Below is a small trained network, with its code and all its weights. Each question gives an input and a class and asks what happens when units are switched off, that is, made to give their printed mean instead of their output.

import numpy as np


def w(rows, s, z=0):
    codes = np.array(rows[::2]) - 128.0
    scale = np.full(codes.shape[1], s)
    scale[-1] = z or s
    return codes * scale


def norm(h):
    return h / np.sqrt((h * h).mean(-1, keepdims=True) + 1e-5)


def f(y):
    return np.maximum(y, 0)


def log_softmax(a):
    a = a - a.max(-1, keepdims=True)
    return a - np.log(np.exp(a).sum(-1, keepdims=True))


def net(x, mask):
    res = np.array(x, float).reshape(1, 4) / 4 @ E
    u = 0
    for l in range(2):
        y = f(norm(res) @ A[l][:, :-1].T + A[l][:, -1])
        res = res + np.where(mask[u : u + 14], y, B[l][:, -1]) @ B[l][:, :-1]
        u += 14
    return log_softmax(norm(res)[-1] @ U[:, :-1].T + U[:, -1])


A, B = {}, {}
E = w([
[68,160,142,236,109,189,140,134,90],'x0',
[248,152,121,173,108,105,108,144,123],'x1',
[153,103,252,90,147,47,121,112,151],'x2',
[168,170,147,80,127,225,121,121,113],'x3',
],0.0029)
A[0] = w([
[189,136,151,237,137,89,137,124,124,139],'0.n0',
[199,137,160,187,124,208,122,122,127,85],'0.n1',
[47,114,151,192,125,1,145,132,127,84],'0.n2',
[199,136,116,61,137,144,127,110,133,141],'0.n3',
[184,150,140,160,109,108,120,133,117,103],'0.n4',
[208,127,206,78,134,95,133,112,134,2],'0.n5',
[203,130,9,134,125,102,122,131,125,108],'0.n6',
[45,120,90,174,133,86,129,109,127,118],'0.n7',
[212,120,174,141,134,49,124,123,123,135],'0.n8',
[175,128,157,133,123,71,122,133,134,139],'0.n9',
[180,119,195,116,130,11,135,121,128,132],'0.n10',
[104,107,141,122,111,36,122,141,135,90],'0.n11',
[205,131,172,78,137,132,120,114,129,70],'0.n12',
[188,134,70,71,127,69,115,150,130,59],'0.n13',
],0.0073,0.003)
B[0] = w([
[140,113,96,176,48,232,100,70,95,210],'0.n0',
[145,206,132,134,169,127,177,178,58,209],'0.n1',
[126,99,166,205,136,19,89,131,111,250],'0.n2',
[66,54,107,161,126,189,157,118,149,217],'0.n3',
[104,142,197,60,181,134,144,145,130,171],'0.n4',
[105,112,107,185,117,2,71,210,138,214],'0.n5',
[213,149,183,151,149,163,145,74,96,217],'0.n6',
[75,127,91,113,123,96,111,202,155,226],'0.n7',
[122,72,191,72,174,82,138,112,185,224],'0.n8',
[107,99,160,100,172,96,122,114,149,192],'0.n9',
[106,118,202,122,188,94,58,154,197,253],'0.n10',
[112,140,149,111,187,74,96,174,119,199],'0.n11',
[62,131,89,169,129,69,90,160,130,205],'0.n12',
[142,89,94,110,110,95,190,26,111,200],'0.n13',
],0.01,0.0053)
A[1] = w([
[121,83,61,154,91,98,196,138,149,84],'1.n0',
[70,127,74,153,47,168,81,163,112,8],'1.n1',
[156,151,59,108,109,141,152,104,132,75],'1.n2',
[187,116,183,2,128,154,135,61,201,21],'1.n3',
[62,134,35,51,115,118,166,207,154,52],'1.n4',
[107,150,175,67,110,50,135,159,180,54],'1.n5',
[221,236,166,97,93,226,120,157,135,58],'1.n6',
[171,169,106,109,85,37,118,83,114,48],'1.n7',
[118,99,102,146,65,176,101,138,190,43],'1.n8',
[67,133,72,65,112,139,141,166,148,47],'1.n9',
[135,152,91,147,87,127,77,143,133,70],'1.n10',
[200,156,123,174,69,89,104,110,91,17],'1.n11',
[169,155,99,82,167,109,145,161,92,106],'1.n12',
[157,155,142,131,152,122,108,148,203,73],'1.n13',
],0.0082,0.0013)
B[1] = w([
[197,149,178,112,134,167,113,83,97,175],'1.n0',
[164,128,79,102,31,131,123,119,164,195],'1.n1',
[111,91,191,138,130,110,133,103,99,153],'1.n2',
[127,30,35,176,85,139,181,17,69,157],'1.n3',
[89,99,105,10,136,194,192,130,161,205],'1.n4',
[103,70,196,117,148,161,46,124,129,255],'1.n5',
[87,185,215,146,188,178,132,222,66,211],'1.n6',
[151,182,120,71,192,184,105,150,191,148],'1.n7',
[107,170,114,167,108,67,137,176,107,148],'1.n8',
[101,123,69,52,144,159,145,155,144,177],'1.n9',
[121,110,133,172,67,141,123,71,143,150],'1.n10',
[145,210,94,105,126,75,146,172,176,159],'1.n11',
[130,157,164,140,93,177,112,119,130,155],'1.n12',
[118,88,48,183,167,97,137,148,46,169],'1.n13',
],0.011,0.0056)
U = w([
[186,68,113,137,153,151,196,1,92,127],'0',
[218,202,92,110,166,72,132,116,183,2],'1',
[154,187,62,187,17,79,99,156,168,80],'2',
[79,57,188,145,195,13,21,170,175,168],'3',
[70,104,50,13,86,186,162,158,176,142],'4',
[144,229,182,166,158,206,169,179,53,173],'5',
],0.009,0.0049)

Each question gives the input, the list of numbers given to net, and the class t.
The units are the neurons (one row each of A and B). Each row of codes is followed by its name. A weight is (code - 128) times the scale printed after its matrix; where a second scale follows, it is the last column's (A, B and U).
mask holds one flag per neuron, layer by layer. A switched-off neuron (its flag False) gives its mean, the last column of its row in B, instead of its output. The means were averaged over made-up inputs and are rounded, as every weight is.
A unit's drop is (log p(t) with every unit on - log p(t) with that unit switched off) / (log p(t) with every unit on - log p(t) with every unit switched off).
The circuit of an input: a set's keep is (log p(t) with only the set's units on - log p(t) with every unit switched off) / (log p(t) with every unit on - log p(t) with every unit switched off). Starting from the 12 units with the biggest drops (on a tie, the unit counted first), units are removed one at a time, each time the one whose removal leaves the highest keep (on an exact tie, the one counted first), for as long as the keep stays at least 0.8.
units of the circuit, in order: the units of the circuit, biggest drop first
unit that matters most: the unit with the biggest drop
top k neurons: the k neurons with the biggest drops, biggest first
top k neurons in layer l: the k neurons of layer l with the biggest drops, biggest first
drop when u is switched off: that unit's drop, to one decimal
input [5,1,1,-2], class 2: unit that matters most	0.n0
input [1,-3,-3,-3], class 4: units of the circuit, in order	[0.n7 0.n10 1.n4]
input [-6,1,-5,-7], class 1: units of the circuit, in order	[0.n6 0.n13 1.n7]
input [4,0,-3,-1], class 4: top 2 neurons	[0.n7 0.n2]
input [6,-1,3,-3], class 2: top 2 neurons	[0.n0 0.n8]
input [-1,-4,-1,-1], class 4: top 2 neurons	[0.n7 0.n10]
input [6,-1,-8,2], class 4: top 2 neurons in layer 1	[1.n4 1.n1]
input [1,-2,-3,6], class 5: top 3 neurons in layer 0	[0.n7 0.n5 0.n12]
input [-7,-5,-2,3], class 4: top 2 neurons in layer 0	[0.n2 0.n6]
input [2,4,-2,-4], class 5: top 3 neurons in layer 0	[0.n6 0.n0 0.n5]
input [3,3,3,8], class 5: top 4 neurons	[0.n1 0.n7 0.n10 0.n2]
input [-4,3,-5,4], class 0: top 2 neurons	[0.n13 0.n3]
input [3,2,-2,-2], class 2: top 2 neurons in layer 1	[1.n1 1.n11]
input [-1,8,-2,7], class 5: units of the circuit, in order	[0.n1]
input [1,3,-8,-7], class 2: top 2 neurons	[0.n7 0.n1]
input [6,-1,-3,2], class 4: top 2 neurons	[0.n6 0.n2]
input [6,2,3,-1], class 2: top 2 neurons	[0.n0 0.n2]
input [-6,-8,-5,-5], class 4: top 2 neurons in layer 0	[0.n10 0.n7]
input [-6,8,-1,-8], class 0: drop when 0.n7 is switched off	0.1
input [4,-8,5,6], class 0: drop when 0.n2 is switched off	0.8
input [3,-6,-6,6], class 4: drop when 0.n6 is switched off	0.9
input [3,5,-3,-3], class 5: drop when 0.n9 is switched off	0.0
input [3,0,-6,-4], class 2: unit that matters most	0.n6
